Below is a small trained network, with its code and all its weights. Each question gives an input and a class and asks what happens when units are switched off, that is, made to give their printed mean instead of their output.

import numpy as np


def w(rows, s, z=0):
    codes = np.array(rows[::2]) - 128.0
    scale = np.full(codes.shape[1], s)
    scale[-1] = z or s
    return codes * scale


def f(y):
    return np.maximum(y, 0)


def log_softmax(a):
    a = a - a.max(-1, keepdims=True)
    return a - np.log(np.exp(a).sum(-1, keepdims=True))


def net(x, mask):
    res = np.array(x, float).reshape(1, 7) / 4 @ E
    y = f(res @ A[0][:, :-1].T + A[0][:, -1])
    res = res + np.where(mask, y, B[0][:, -1]) @ B[0][:, :-1]
    return log_softmax(res[-1] @ U[:, :-1].T + U[:, -1])


A, B = {}, {}
E = w([
[57,98,120,2,186,100,142],'x0',
[73,115,159,137,118,91,190],'x1',
[91,157,34,113,81,181,155],'x2',
[107,138,188,117,162,197,111],'x3',
[200,164,209,75,125,108,161],'x4',
[163,141,90,148,204,125,188],'x5',
[144,53,89,103,56,153,148],'x6',
],0.0093)
A[0] = w([
[72,160,121,255,159,77,83,139],'n1',
[144,118,109,211,168,176,148,125],'n2',
[201,127,135,78,155,49,129,206],'n3',
[203,170,195,214,125,74,100,73],'n4',
[100,165,122,201,177,52,87,146],'n5',
[146,140,149,165,30,138,148,52],'n6',
[164,200,176,160,172,176,236,172],'n7',
[120,215,177,94,123,180,12,152],'n8',
[205,148,82,118,132,28,168,146],'n9',
[125,119,109,168,91,125,147,104],'n10',
[156,85,163,80,178,118,105,253],'n11',
[120,99,229,50,118,134,112,162],'n12',
[185,152,57,103,196,174,97,156],'n13',
[112,176,73,79,119,187,136,240],'n14',
[159,117,70,188,67,198,121,107],'n15',
[123,160,38,183,101,130,114,67],'n16',
[126,187,213,149,211,94,172,100],'n17',
],0.0089,0.0041)
B[0] = w([
[85,46,96,172,169,164,44,234],'n1',
[156,93,154,121,171,169,80,201],'n2',
[186,129,152,173,123,35,186,240],'n3',
[25,113,60,111,109,109,135,246],'n4',
[42,69,40,168,186,206,173,216],'n5',
[178,69,143,137,174,144,85,184],'n6',
[185,130,105,221,98,153,97,238],'n7',
[93,197,132,85,100,76,47,247],'n8',
[171,173,86,169,82,74,219,215],'n9',
[162,132,144,130,136,135,92,170],'n10',
[157,120,192,128,157,28,130,246],'n11',
[93,156,114,70,107,96,190,253],'n12',
[150,132,175,120,144,78,95,219],'n13',
[84,159,86,139,126,94,28,244],'n14',
[230,175,175,152,119,254,18,241],'n15',
[161,144,146,120,98,121,92,214],'n16',
[150,157,120,184,74,207,141,252],'n17',
],0.0077,0.0073)
U = w([
[109,151,175,25,129,16,113,145],'0',
[200,56,227,125,163,207,67,81],'1',
[2,25,42,110,164,158,131,201],'2',
[136,173,100,159,70,175,92,217],'3',
[106,138,202,110,105,145,183,2],'4',
[196,148,175,163,110,92,190,97],'5',
],0.0095,0.0049)

Each question gives the input, the list of numbers given to net, and the class t.
The units are the neurons (one row each of A and B). Each row of codes is followed by its name. A weight is (code - 128) times the scale printed after its matrix; where a second scale follows, it is the last column's (A, B and U).
mask holds one flag per neuron, in row order. A switched-off neuron (its flag False) gives its mean, the last column of its row in B, instead of its output. The means were averaged over made-up inputs and are rounded, as every weight is.
A unit's drop is (log p(t) with every unit on - log p(t) with that unit switched off) / (log p(t) with every unit on - log p(t) with every unit switched off).
The circuit of an input: a set's keep is (log p(t) with only the set's units on - log p(t) with every unit switched off) / (log p(t) with every unit on - log p(t) with every unit switched off). Starting from the 12 units with the biggest drops (on a tie, the unit counted first), units are removed one at a time, each time the one whose removal leaves the highest keep (on an exact tie, the one counted first), for as long as the keep stays at least 0.8.
units of the circuit, in order: the units of the circuit, biggest drop first
k most important neurons: the k neurons with the biggest drops, biggest first
drop of u: that unit's drop, to one decimal
input [-8,3,-7,-6,0,5,-4], class 2: units of the circuit, in order -> n4
input [4,-6,5,-2,-6,1,-1], class 3: units of the circuit, in order -> n5, n4
input [-8,8,5,-5,1,-1,8], class 1: units of the circuit, in order -> n6, n15
input [-5,8,6,-3,0,-8,-7], class 2: 2 most important neurons -> n1, n5
input [6,-7,5,-8,0,-7,3], class 0: units of the circuit, in order -> n17, n5
input [3,-1,0,-8,3,-2,6], class 5: units of the circuit, in order -> n9, n3
input [2,8,5,-8,7,-2,-2], class 5: units of the circuit, in order -> n9, n8
input [6,8,6,5,-1,-7,-6], class 0: 2 most important neurons -> n5, n1
input [-5,3,-2,8,2,8,-7], class 3: 2 most important neurons -> n7, n17
input [-1,1,2,-3,7,-6,3], class 0: 2 most important neurons -> n17, n7
input [8,-7,-3,-4,-7,3,2], class 0: drop of n11 -> 0.1
input [-8,6,7,1,-4,2,4], class 1: drop of n12 -> 0.0
input [-7,8,-3,3,-5,-8,-1], class 2: drop of n4 -> 0.2
input [-8,0,8,0,8,-4,1], class 1: units of the circuit, in order -> n6
